B, the same points and some others measured another way; then each row and its match in B
B:
1: [   4   45  136  -52   47  197 -345  -74  266 -174  -14 -156  127   78
  128 -111 -123  179   39  -53  -57    9   59 -170  -98  -15 -177  -70
   64  157  219  -64 -107  221  -54 -100  -91   37 -154 -130  246  312
  -18 -175   72 -105  -29  124]
2: [ -78  -11   90   -7  -33   84 -183  -95   30 -162   84  -73   40   31
   58   -2  -33   41   68  -39  -17  -19   19   -8   -7   16 -149  -29
   14  118  101 -108  -87   86  -69  -92 -111   11  -66  -41  170   56
   28 -145    3 -111   21  -35]
3: [  40  -30   60   60 -110   41  -69  -51  -40  -42  -26 -107  -60   58
  127   14  -77   51   57  -58   89  -74   99   -8   -5  -28 -161   49
   86   -6   52   77  -39   32  -11  -58   -3  -18   12   53   13  -30
  -38  -41  -19  -44   30   45]
4: [ -86 -201   68  354 -204 -165  323 -140 -561  -26    6  -13  -70  -29
 -189  276 -160  -59  216   25   47 -103  -51  387  135   57 -205  228
   76  -81 -206   59   27 -110   40  313  124  -36  177  266 -120 -538
  -72 -141 -427  317  162  111]
5: [ 150   23  -57  123 -133   13   88   46   55  117 -169 -115 -166   26
  228    3 -154   57   -4  -68  224  -47  123  -79  -87 -120  -30   50
  223 -243   50  239   53   10   87   12   54  -75  -18  101  -83  -36
  -88   88   94  -35   43  140]
6: [ -95   -7   95 -231  186  152 -229 -275 -156  -49  163   72 -131 -111
  165  381   47  -65  122 -299 -160  -98  -42  233 -108  176 -177  201
  -51   49  102  -21 -277  -28  171  -60   93 -225   67 -123 -109 -205
  119 -231 -112   89  -64 -441]
7: [ 141  149 -104  111   25  118   55  217  177 -123 -335 -178  -15   20
  162 -185  -93  267   64    6   53  118  136 -283  -64  -86  -48 -108
  178  116  -19  126    2   56 -155  138  -21  -52 -294  134  -21  325
   18  150   49  -35  -93  294]
8: [-111    1   55 -113  -38  119 -125  -62   51  -75  223   51   29 -134
   76   58   37  -98   45   53  138  -38 -112   -9   -3  -43   21  -12
  -24  -12   82 -191 -104   85  -76 -214 -140   89 -161  -87   84   82
   67  -69   96 -204   51  -99]
9: [-129   17   59  -88   23   61  -94  -56 -101  -99  155  101  -14  -95
   45  149  101  -88   90  -16   64  -44  -70   75    0   13  -32   71
  -82   87   -6 -176 -162   16  -67 -117  -63   -3 -102  -33  -20   -2
   89  -71  -34  -91   17 -178]
10: [-291  -82  209  -61   28   31 -150 -188 -356 -222  312  192   88  -96
 -133  269  165 -162  196    5  -45 -121 -164  299  110   91 -148  189
 -227  264  -68 -380 -255  -18 -124  -91  -56   50  -32  -41   31 -160
  121 -241 -275   21   59 -287]
11: [  45  127 -265  166  -14    9  183  119  287 -102 -189 -217  -22  -59
   37 -152 -225  181  -17   44    4  295   32 -221 -151   -3   67 -375
  263 -102   40  111  149  154  -46  207 -237  -93 -216   86  214  133
   20   24  204 -144   10  254]
12: [ -85   -7   87  -72   81  145  -68 -127   36  100  138  149  -20 -220
  105  256 -105 -136   60  -50  162  -78 -216  139 -122  -94  115  186
   83 -265  117 -107 -125   67  163  -17   45  -14 -155 -145  -24  -42
    7 -143   31   29   78  -72]
13: [  45   83  -73   -4   25  105  -40   27  174  -96  -80 -137   -2  -25
  112  -59  -97  136   27  -24    2  110   46 -163 -105   14  -52 -150
  119   37   81   59  -28  136  -44   15 -102  -47 -160    7   88  172
   26  -24   96  -98  -29  106]
14: [ -52  129 -213  -35   38  124   66   80  271 -192   18 -137   39 -179
   39 -125  -80   99   16   85  -19  266  -70 -225  -75   27   92 -368
  131   33   59  -81   41  143 -152   10 -302   -6 -318   -1  217  223
  140   15  229 -260  -31   79]
15: [ -75  -67  -65   72 -141  -61   47 -146 -102 -112  136 -142  -69    4
  -15   71  -86  -20   50  -37  -44   58   39   87   -5  128 -160 -160
   66  -20   26   31   32   52   -6  -13 -175  -65  119   67  153 -243
   28 -137    2 -113   75  -90]
16: [  92   25 -109  131 -118   32   71   32  193  -25 -103 -224  -26    9
   98 -116 -224  133  -12   29   85  117   72 -169  -93  -36  -45 -205
  227 -136   94  161  112  152   -1   54 -127   -8  -84   64  145   72
  -56   -6  144 -112   44  252]
17: [  32   95 -105  -24   42  136    9   60  135 -134  -85 -133  -17  -95
  115  -52  -64  137   61   -9  -18  129   24 -168  -65   21  -34 -157
  118   71   36   37  -33   82  -93   29 -108  -53 -221   35   42  174
   89   22   84 -102  -61   75]
18: [ -31  -11  144  -56  155  116  -98 -141 -268  -51  -22   70  -55  -69
   74  322    7   37  187 -185 -102 -110  -28  207  -50  108 -198  296
  -45  136  -32   13 -255  -24   76  122  210 -145   -8    6 -224 -119
   56 -154 -296  268  -55 -147]
19: [ -83   61 -133  188   79  -86  225   23  -64  -43 -108   37  -24  -99
  -95  154 -126   22   77   -2   -7  162  -91  106 -131   46   49  -64
  104  -77  -91  -17  -14   65   42  331  -48 -139 -115   87   21 -114
   15  -95  -96  126   62   89]
20: [ -72   45  -24   89   69   62  -12  -36   84 -129  -52  -55   46  -55
  -17   36 -144   89   75  -18  -57  117  -54   -1  -98   20  -35  -92
  106   26   52  -70  -36  113  -14  162  -99  -67 -162  -11  162   55
   23 -145  -15   15   25   94]
21: [ -79  -25   18  -26   15  103  -63 -123 -108 -217   85 -111   15  -70
   -3   88  -41   74  141  -47 -148   45   -9   52   25  146 -203  -59
    7  192   17  -50 -102   48  -82   27  -86  -46  -52   31   71  -55
  106 -152 -110   -4  -33  -73]
22: [ -62    7   49  155  -53   25    0  -27  293  176   49   96   64 -106
   42   45 -277 -117  -62   89  346    1 -210   17 -200 -271  254   32
  215 -480  188 -116   62  207  176   42  -85   83 -203 -161  235   71
 -159 -137  201  -87  215  252]
23: [  56  -88  115   44 -152   97  -42  -73 -211  -54    0 -116  -83   14
  136   72  -46   49  141  -57   82 -166   91   52  103  -18 -232  181
   63   48   -9   99  -69  -60  -39  -80   98   15   31  116 -123 -104
   -5   -7 -140   37    3   19]
24: [  21  141 -241   82   77   24  154   94  229  -73 -155 -123  -31 -102
   42  -36 -152  140   -2    1  -18  266   -9 -162 -186   36   76 -285
  187  -75   22   85   55  151   -9  206 -167 -128 -211   48  109  121
   48    4  151  -83  -14  148]
25: [  63    0   68  -26 -122  137 -133  -17   75   -3   -2  -92  -91    8
  253  -35  -43   20   31  -63  180 -119   93  -90    6 -117  -84   77
  116  -72  112   55  -41   -6  -19 -200   -7   14  -82    3    8   72
  -15   37  112 -162    6   -1]
26: [-213  144   91   24  399  169  -76   24  -22 -257 -124  204  208 -194
 -143  194  -12  120  225  -14 -191  143 -256  104 -125   23   40  125
  -62  307  -65 -348 -282   96  -84  384   41  -89 -444  -82   32  260
  134 -221 -284  278  -71   67]
27: [ -16 -119  185 -111  -48  194 -135 -203 -330  -67  123  -23 -131  -99
  179  256   20  -33  205 -162   -5 -245    9  202  123   48 -255  322
    8   71   11   20 -185 -154   20 -126  165  -44   40   41 -192 -215
   86  -84 -204  100  -41 -237]
28: [ -58   41  -62   35  -85   52  -33   17  204 -128   72 -114   56  -43
   26 -124  -90   35   -5   96   88  117  -24 -151  -48  -43   13 -238
  100  -17   94  -99   47  164 -110  -84 -253   73 -178  -23  250  150
   25  -49  182 -252   60  109]
29: [-253   -6   90   48  -38   37  -80  -16  -12 -273  210   67  209  -88
 -174  -39   32  -48  105  190   37   70 -171   23   75  -27   -3 -109
  -96  211  -12 -410  -81  129 -248  -56 -257  174 -252  -41  279  136
   84 -159  -46 -167   90   49]
30: [  19  -82    2  129 -156  -25   60 -102 -182  -62  -11 -147  -98   47
   46   82 -114   42   92  -62   13  -43   99   86   30   60 -213   19
  103  -22  -10  133    7  -11    8   44   -7  -61  111  138   -2 -222
  -27  -72 -102   27   49   19]
31: [ -61  188 -130  135   34 -184  -39  157  191 -108 -165   25  -24  200
   29 -102   69   59  -80  -34   76  172  162 -146 -199  -15   11 -228
  -20  115  -11  -67  -38  146  -98   43 -221 -137  -78   27  176  182
  -33   -3  139 -215   32   12]
32: [  35   18   79 -164  108  202 -167 -128 -112  -47   -3  -31 -139  -83
  239  223   23   48  131 -233  -66 -111   51   72  -44   77 -186  203
   24   77   56   89 -215  -58   67  -59  140 -162  -31  -20 -188  -47
   95  -61  -95   77 -108 -229]
33: [ -76  -89  237  -16  -85  104 -242 -147 -126 -120  131  -16   50   48
   61   77    1   -9  122  -35   44 -172   15   85   65  -19 -224  175
  -46  136   80 -123 -149   43  -61 -158   17   77   -3  -34   60   -6
  -14 -162 -131  -17   41  -40]
34: [ -47  -20   99  220   51   35  144   30 -208  -43 -151   80   76  -99
  -95  166 -131   62  196   64   73  -29 -135  152    1  -79  -25  235
   70   17 -124  -68  -95   21  -20  325  159   10 -198  113 -119  -27
  -38  -88 -313  305   63  265]
35: [ -32  -38   57  109 -116  -41    8   -9  -96  -81   36  -49   52   50
  -44   12  -42   25   65   79   92  -17   19   11   17    5 -130  -11
  -10   73  -24  -35  -38  121  -94   -6  -64   67  -13   72   40   -5
  -42  -79  -94  -26   81  135]
36: [  -1 -116  105  139 -144    9  -13 -151 -120    8   31  -88  -26   22
   39  110 -185    4   81  -39   77  -98    9  125   -4  -16 -160  109
  122 -130   63   75   -1   55   87   36   37    3   86   45   48 -188
  -93 -149 -104   71  103   94]
37: [  -1  -65  251   15  -84  -33 -228 -104 -162   44   57   76  -11  164
  102  152   45  -55   50  -78  167 -243   88  114  -33  -42 -203  284
  -98   45   47  -13 -188   88   40 -161  130   24  132  -30  -96  -42
 -124 -126 -151   44   82  -39]
38: [-176   -7  189 -215   43   81 -282 -151  -87   15  303  254  -53  -89
  148  269  187 -246   43 -102  181 -205 -104  174  -40  -55   10  250
 -156  -26   91 -267 -270   -6   35 -325   -9    3  -43 -182  -46  -38
   65 -129   26 -157   53 -394]
39: [-115   75 -112   -7  -17  138   27   -5  444   97  166   54   29 -291
  103  -12 -224 -146  -83  119  305  128 -276  -95 -182 -238  374 -186
  250 -491  226 -191   99  171  102  -83 -266   79 -354 -204  319  144
    5  -62  421 -318  154   99]
40: [ -10  -17   88  202 -150 -130   95   89 -203   52  -73  106  -34   78
   13   72   30  -59   60   70  294 -129   42   80   27 -141  -33  206
  -15  -43 -119  -28  -53    1  -59   19   72   49  -18  135 -136  -55
 -105   45 -146   40  118  139]
41: [  -8   53  -46  104    2   65    3    2  195  -54  -83  -91   26  -43
   57  -37 -197   90   23    3   58  108  -30  -81 -127  -64   23 -114
  180 -108   98    5   29  142   19  109 -108  -30 -174  -15  178  102
  -26  -86   98  -55   49  178]
42: [-123  189   44 -323  327   37 -308  -43   67   11  137  303  -50  -40
  165  305  279 -127  -23 -204   19  -14  -44   47 -273   95   41  114
 -244  133   70 -179 -382  146   77 -183   -5 -191  -81 -227 -149  164
  104 -123   51  -90  -63 -446]
43: [-111   79  166 -165  187  157 -225    1  -99 -147   55  185   64  -82
   69  170  191   -6  146  -48   11  -84  -77   40  -20   -2  -66  216
 -178  290  -26 -239 -320   35 -119  -83   58   -5 -236  -78 -138  209
  112  -75 -159   31  -71 -152]
44: [  -4  146  -90   22   15  -61   10  157  194   15  -46   63   12   12
   68  -41   40   -1  -61   75  219   99   14 -167 -166  -78  118 -129
    1  -40   12  -50  -52  196  -67  -51 -136    1 -179  -15   26  232
  -28   50  158 -186   51  103]
45: [ -63  104 -129  137  -15 -180  169  142    5   -5  -37   98   -1    2
  -65   39   38  -48  -21   94  180  127  -17  -26 -122  -20  101 -124
  -21  -37 -103  -69  -24  140  -70   92 -143  -32  -97   73    0   35
  -23   20   27  -98   97   83]
46: [ -93   -1  102  -84  173  103 -136 -193 -147  -52   70   91  -42  -94
   59  318  -18  -29  134 -189 -109  -57  -88  214 -110  110 -124  192
  -26   45   46  -58 -229   21  127   81   93 -159  -11  -81  -74 -131
   62 -220 -170  162  -19 -220]
47: [-109  -20  132  -87    0  134 -138  -89 -187 -130  128   62  -40  -85
  100  147   96  -59  152  -67   38 -132  -35  114   78   -8 -121  184
  -55  137   -7 -162 -183  -84  -86 -136   11   -3  -96   -2  -54  -41
  106  -60 -106  -43  -20 -209]
48: [-185    4  137  335 -104   -7 -162  -44   49 -240 -165  -39  -12  197
   44 -131 -144   60   92 -119   33  -44  105   93   30 -208 -119   72
  181   44   78 -237   29 -128  -62  122 -132  -87 -126   29  436  -20
  -59 -155  -18  -88   88   38]
49: [ -15  115 -176   71  101   41   54   19  226 -144 -105 -148   33  -60
    1  -39 -172  160   18  -13 -114  265   -8 -134 -180   89   -5 -298
  150   17   64   33   18  192  -16  198 -191 -121 -172    7  202  124
   51 -104   99  -60  -16  129]
50: [  -8  -22   62   -6  -76  114 -126  -54   66 -154   62 -149   75   -2
   53  -61  -85   92   66   41    5   11   19  -95   10   19 -153  -90
   46  109   93  -30  -41  143 -108  -94 -113   80  -98   -1  139  123
   15  -93   16 -111   16  108]
51: [ -87   -1  197  -52   12   12 -249  -69  -38  -48  124  116   84   74
   33  108   78  -54   43   -8  107 -120  -11   48  -58  -19 -114  140
 -140  124   63 -168 -207  160  -36 -162   -6   56  -23  -99   18  107
  -45 -155  -76  -41   61  -49]
52: [-427  -42  231  579 -149 -111  -58  -30 -106 -311 -128  177   92  151
 -183  -89 -157  -90  173    7  128  -67  -88  324  142 -378   29  209
  161    4  -40 -583   58 -250 -132  297 -175   -6 -248   43  610 -139
  -77 -235 -162  -20  225   88]
53: [  68  203 -276  277  -67 -257  215  323  349  -22 -271  -96   66  164
  -67 -270  -97  153 -143  193  205  322  128 -342 -240  -69  132 -438
  103  -38  -37   79  140  338 -137  168 -285   -9 -163  116  185  317
 -127  103  220 -219  100  439]
54: [  52  -14 -112  226 -202  -26  243  105  -57 -106 -110 -199   -9  -26
  -29 -116 -145  116   80  145  112   94   55 -105   69  -30  -75 -155
  163   -2  -88   98  120   51 -156  113 -116   61 -106  221   36  -12
  -16   72  -29  -54   54  306]
55: [  -6  141 -176   99   24 -181  117  151  102  -51  -92   -1   17   78
  -51  -31   27   57  -57   72   77  208   67 -137 -183   67   24 -256
  -31   65  -62   19  -19  231  -85   88 -181  -68  -64   68   39  129
  -25    3   65 -123   49  120]
56: [ -96   80 -188  -96  116   90  -33 -120  296 -146  150 -150   59 -163
  -25   25 -172   65  -19   -6 -171  298 -117 -104 -211  183   25 -415
  108  -44  173  -42    8  287   32   43 -317  -85 -130 -128  310   73
  103 -222  218 -185   12  -28]
57: [-107   35   35   25  -35 -133  -45  -10  -77   57  106  187  -61   45
   43  165  109 -171  -19  -26  223  -69  -10  108 -104  -46   33   93
  -92  -84  -15 -117 -123   66   34 -111  -53  -49   30  -30  -30  -78
  -44  -59   10 -110  109 -154]
58: [  40   48 -184  283  -75  -96  270   96   90  -14 -194 -135  -22  -12
  -41  -51 -243  114   10   70   82  196   15  -71 -119  -35   36 -205
  230 -172  -35  133  138  129   10  286 -113  -64  -97  142  106  -26
  -71   -8   39   12   92  322]
59: [-242 -141  235  105  -20   95   31 -183 -225   22  250  241  125 -269
 -142  311 -137 -217  185  121  198 -154 -382  353   57 -148  103  332
   23 -217    0 -332 -109   16   72   98   68  148 -181  -86   45 -188
  -21 -248 -222  172  198   56]
60: [-137 -123  228  -31  -95   82 -151 -157 -307 -159  223   47   47  -36
  -18  161   73  -77  180   16   37 -190  -60  184  151   25 -218  216
 -119  192  -19 -196 -181  -22 -115 -150   15  102   -1   16  -22 -110
   51 -150 -227   15   48 -119]
61: [ 108    2   19  103 -102   86   37   30  -54   10 -154 -110 -124    5
  192   15 -106   85   85  -67  142  -85  106  -37    6  -95 -107  125
  171  -79    7  157  -14  -50    2   21   87  -47  -70  123 -102  -15
  -33   69  -26   16   -4  111]
62: [ -19  -12  -30  126 -163 -206  151   26 -214  162   38  139 -187   40
   75  191   71 -192  -16  -19  323 -114   47  149  -44  -75   29  142
  -12 -228  -98   56  -31  -33   71  -67   20  -63  127  104 -177 -259
  -78   58  -14  -65  143 -103]
63: [ -35   79   64   47   16  -65 -113   80   60  -44  -41   75   72  108
   21   -1   61   23   -2   37  141    4   49  -73 -114  -47  -36    8
  -83  117    6  -95 -127  185  -86  -44  -57   22  -94  -19   22  203
  -63  -47  -18  -72   49   87]
64: [  27  -25   76  -62  -32  141 -103  -86 -114  -65   20  -75  -90  -43
  168  109  -12   40  118 -110   19 -102   57   27   25   23 -179  130
   43   61   35   60 -122  -32  -13  -86   60  -46  -30   38  -96  -36
   51  -34  -69    5  -36  -89]
65: [   2  -40   44  -31   27   74  -93 -174   20  -27   92  -99   31  -41
   29  148 -161   50   52  -63  -68   18  -41   39 -127  123 -153  -28
   58  -38  123   75  -81  202  102   27  -18  -42   36  -62   58  -53
  -22 -224  -44   59   39   32]
66: [  21   91  -61  209   -6    7   38   83  285   33 -202  -54   14   11
   72  -76 -247   90  -25   14  171  113  -10 -114 -190 -174  108  -87
  243 -227  105   20   72  158   66  179  -79  -46 -209  -17  198  157
 -109  -47  143  -41   87  293]
67: [   3   40   91  163  -34 -118   44  134 -226  -37 -154  104    7  123
  -13   75  103   33   91   37  166  -81   90   39   -3  -57 -109  188
  -99  172 -162  -30 -145   39 -123   79   99    1  -44  146 -196   54
  -66   37 -236  112   37  127]
68: [ -79  -70  343 -235  164  282 -368 -235 -368 -173  126   94   -8  -64
  147  334  148   23  274 -233 -162 -288  -22  234   93  115 -351  464
 -177  375   14 -131 -414  -98  -28 -117  261  -63  -30  -66 -246  -41
  134 -200 -378  232 -123 -325]
69: [  87  -14  -98   97 -263  -40   88   36  185  107   49 -147  -77    6
  141 -108 -161  -35  -90   93  314   16   60 -158  -67 -125   48 -173
  191 -317  113  140  150  152   20 -162 -171   85  -11   40  115    4
 -104   61  269 -276  141  185]
70: [ -94   95  -62  -10  150  109   30   -7  164   11   19  104    9 -228
   47  144 -118  -36   35   -7   88  108 -205   20 -179  -69  188  -23
  120 -194   72 -126  -67  109   84  123  -75  -63 -277 -107   76   84
   51  -97  101  -21   45   13]
71: [ -56   69  -82  150  -14 -248  121   83  -68  -11  -35   82   21  105
 -117   84   46  -20  -24   65  110  111   40   18 -146   68  -15 -108
  -92   48 -106  -21  -59  203  -46  105 -104  -53   41   79  -20  -17
  -71  -61  -69  -16  107   85]
72: [  54  226 -364   79  126 -407  189  132  -54   -6 -231   -5 -228  253
   13  146  163   74 -117 -196 -114  290  313  -50 -340  327 -116 -318
 -110  144 -163  286  -86  168   55  197 -132 -425  262  172 -167 -135
   -4   25   15  -44  -33 -211]

[ -12   99  -92   96  147  -49  -87  -54   -4  -66   23  162   38   42
  107 -129  197 -178  -57   89  -95  249  -31  -62  -96 -104  182  -67
 -256 -132  -86  -33   95 -118  125  -75]
53
[  -5   16 -147 -191 -136  -24  123  163  -37  251   16 -126  125   82
   33   59  104   82   11  135  297  -77  164  189  -79 -109 -129   12
  196  135  -83 -109 -209  -97 -270   49]
6
[ 170  225  193   -5 -136  -63   60   31   87  -26 -257 -191 -112   44
   31    8  123   93 -257  207 -101 -135 -197 -307   38  174  404  -39
   86 -197 -196  159 -189  -13    2 -145]
12
[ 235  157   95  129  173  -77  101  -67  221  -79 -220  114   22   36
  135 -238   84 -107 -197  256   -8  145 -211 -102  -14   93  278  -20
 -289 -289 -287  177   44 -161   78 -119]
57
[  56  200  -93  -44   41   79   77  -20   22   -2 -250  -32 -102  -17
  -32   58  -80   80  -12  133  -83  -38  -82  209  -22  -13   96  -51
  169  -15  110   93 -194   53  -11  -19]
36
[  76  512  112  130  152  -78 -201 -200  272 -186 -365  -84 -204  -12
 -133   16  157 -135 -344  -61 -217 -107 -115 -277   63  151  513  -81
 -137 -334  -26 -112 -302 -206   97  -96]
5
[ 244   39  -96 -129  123  -44  177   -1  195 -159 -147   12 -185  -45
   -3  -96  -49  279   79  -87   13  -99  239  255   73   55   23  -25
  153 -341   -5  215 -224 -110 -118  131]
15
[ 246   -5   13  -90    1  -65  183  -38  152  -74 -158  -97  -29   55
   23  -92   46  284  -10   -7  116  -79   91 -132  117  123    6  -15
 -211 -234    0  220   48  -99   44   60]
28
[ 320   55  132   20   23  -61  291   -1  204  109 -259  -56  193  115
  124 -214   46   64 -176  354  266   60 -209 -179   25  131   40   47
 -411 -115 -266  259  167 -142   34  -73]
38
[ -60 -118 -142  -52  -83  -37  -25  -52  -90   98  106  -37  212  157
   99  -25  220   19   43   55  206  119   35 -262    3  -47 -105  -73
 -469  142   86  -84  363  -52  153   -5]
43
[  34   48  -58   59   66  -23   39  -56    5   71  -55   61  176  102
  106 -120  142 -110  -65  196   98  206 -132 -148  -62  -54   37  -37
 -424   20  -62   11  243  -90  149  -74]
63
[  19  218  -53  196  218   51 -118 -209   70 -167 -223  169  -53   17
   42  -76   32 -190  -96  148 -242  221 -269  -52  -40    6  293  -95
 -305 -121   87   55  113    1  288 -135]
40
[-110    6 -179 -139 -103  -36 -102   62  -99   30  110  -53  -46   55
   19   93  183   44   54  -53   25  -33  223   62  -46  -98   55  -72
  200   10   51 -155 -175  -48 -117   35]
24
[-143 -158 -320 -188  -84    4   28   62 -158  145  118   18   46   27
  110   54   64   60  196  112  169  -47  115  220    7  -59 -129 -193
  155  263   47 -126   79   78 -113   39]
20
[  93   11   66   -7  -78 -141  126  133   26  276   70  -47  356  183
  188 -187  322 -154 -203  308  375  179  -36 -284 -126  -83    9   67
 -405    6 -420  -67  141 -274  -90  -91]
42
[-279   10 -323 -123 -101   75 -108   61 -263  195  121  -15   95   66
   16  169  120  -72  123   84   72   65   87  213 -135 -233 -108 -105
  156  348  192 -259  -29   75  -63    8]
18
[-259   33 -221    9  -67   77 -316 -103 -220 -154   51   64 -200   17
   38  181  134  -71   89   -8 -354   47  -69  -31  -27  -41  303 -224
  169   95  274 -128    2  200  196  -98]
34
[ 349  113  273  -55 -184  -78  264   86  172   31 -346 -235  -67   55
  102  -68   38  234 -252  351   50 -202 -256 -284  103  295  326   -2
   77 -218 -319  360 -130   -1  -51 -141]
39
[  34   41 -111   65  169  -24    9   -3  -32  -84   26  214   -5   -1
  145 -170  119 -117   15  132 -133  264  -28   95 -114 -127  154  -72
 -107 -165 -131   84   65  -61   81  -53]
71
[  62  134  -70 -161  -79   -9  161  126  -67   96  -98 -148  -47  -12
  -13   31   59  193   -6   68   28  -97  101   67  -30  -59    8  -51
  187  -29  -26   72 -169   -1 -110   34]
65
[  61    9  -74 -149 -140  -38  133    6   35  217  -88 -227  208  140
   -8   27  119  159  -42   79  379 -106   67 -199   60   42 -181  -26
 -317  143   57  -58  137 -109  -22   47]
1
[ 250  130  146   69   53  -82  117  -84  181  -62 -214  -52   59   95
   63 -172  137   57 -195  131   49   76 -133 -357   52  126  191   11
 -471 -262 -140  197  157 -154  164  -67]
51
[  41  269   29  -50  -36 -118 -153  -92  183  -74 -133 -205  -86   77
 -122   73  253   56 -199 -202   36 -170  188 -326   82   87  236  -29
 -145 -232   43 -176 -236 -239  -21   30]
32
[  14   57  -72   36   37    6   88    9  -56  149  -40   48  213  100
  118 -103  131 -117  -55  256  120  220 -134  -66 -114 -118  -16  -13
 -340   85  -88   11  208  -64   93  -81]
44
[ 164  -30  -65 -102   -8  -49  138  -47  142    6 -117  -78   46   85
   21  -53   42  209   12   19  217  -62  103  -38   93   80  -78  -15
 -211  -94   43  101   61 -107    3   68]
2
[  64  239  -95  155  260   93   80  -55   52   24 -240  221   47  -15
   85 -133  -68 -236  -76  352 -101  276 -289  309 -167 -132  141  -20
  -79  -26  -85   91  -38  -19   64 -114]
62
[ 164  -38  -48  -56   29  -49  107  -44   93  -38  -75   -7   26   74
   70 -110   80  150    8   48  106   27   52  -99   62   57    7  -41
 -258 -146  -21  142  126  -90   70   27]
9
[  62 -496 -210   82  -30   88 -233 -279  332 -212  -68  331  -32  248
  321   42 -183  -89  162  395  176   19 -255  403  155  350  202  -57
  139  105  144   80   32  129   -1 -126]
52
[  87  286  -45   14  128    0  -81 -202  180 -191 -277  -78 -161    7
 -149   43   44  114  -88 -180 -125  -73   51 -133  101   74  170  -66
 -228 -241  249    7  -95 -106  170   47]
23
[  10  186 -119   69  128  103  168  -31  -34  234 -231   58  249   65
   56  -78  -39 -163  -59  386  148  219 -297  133 -135 -137 -102  -28
 -330  243    8   17  195   -6   96  -88]
37
[ -78  142  -44   10 -102   31 -112   -3  -12   94 -122  -53   21  102
   51  107  111 -136 -132  251    4   -3 -178  -24  -68    8  237  -48
  101  123  -25 -110 -151    8  -31 -136]
66
[ 106  134   24  -68  -25 -159 -153 -123  194 -232  -58 -169 -176   63
  -89   15  271  196 -119 -322  -37 -181  281 -426  170  159  257  -80
 -217 -390   63  -62 -112 -218   73   72]
17
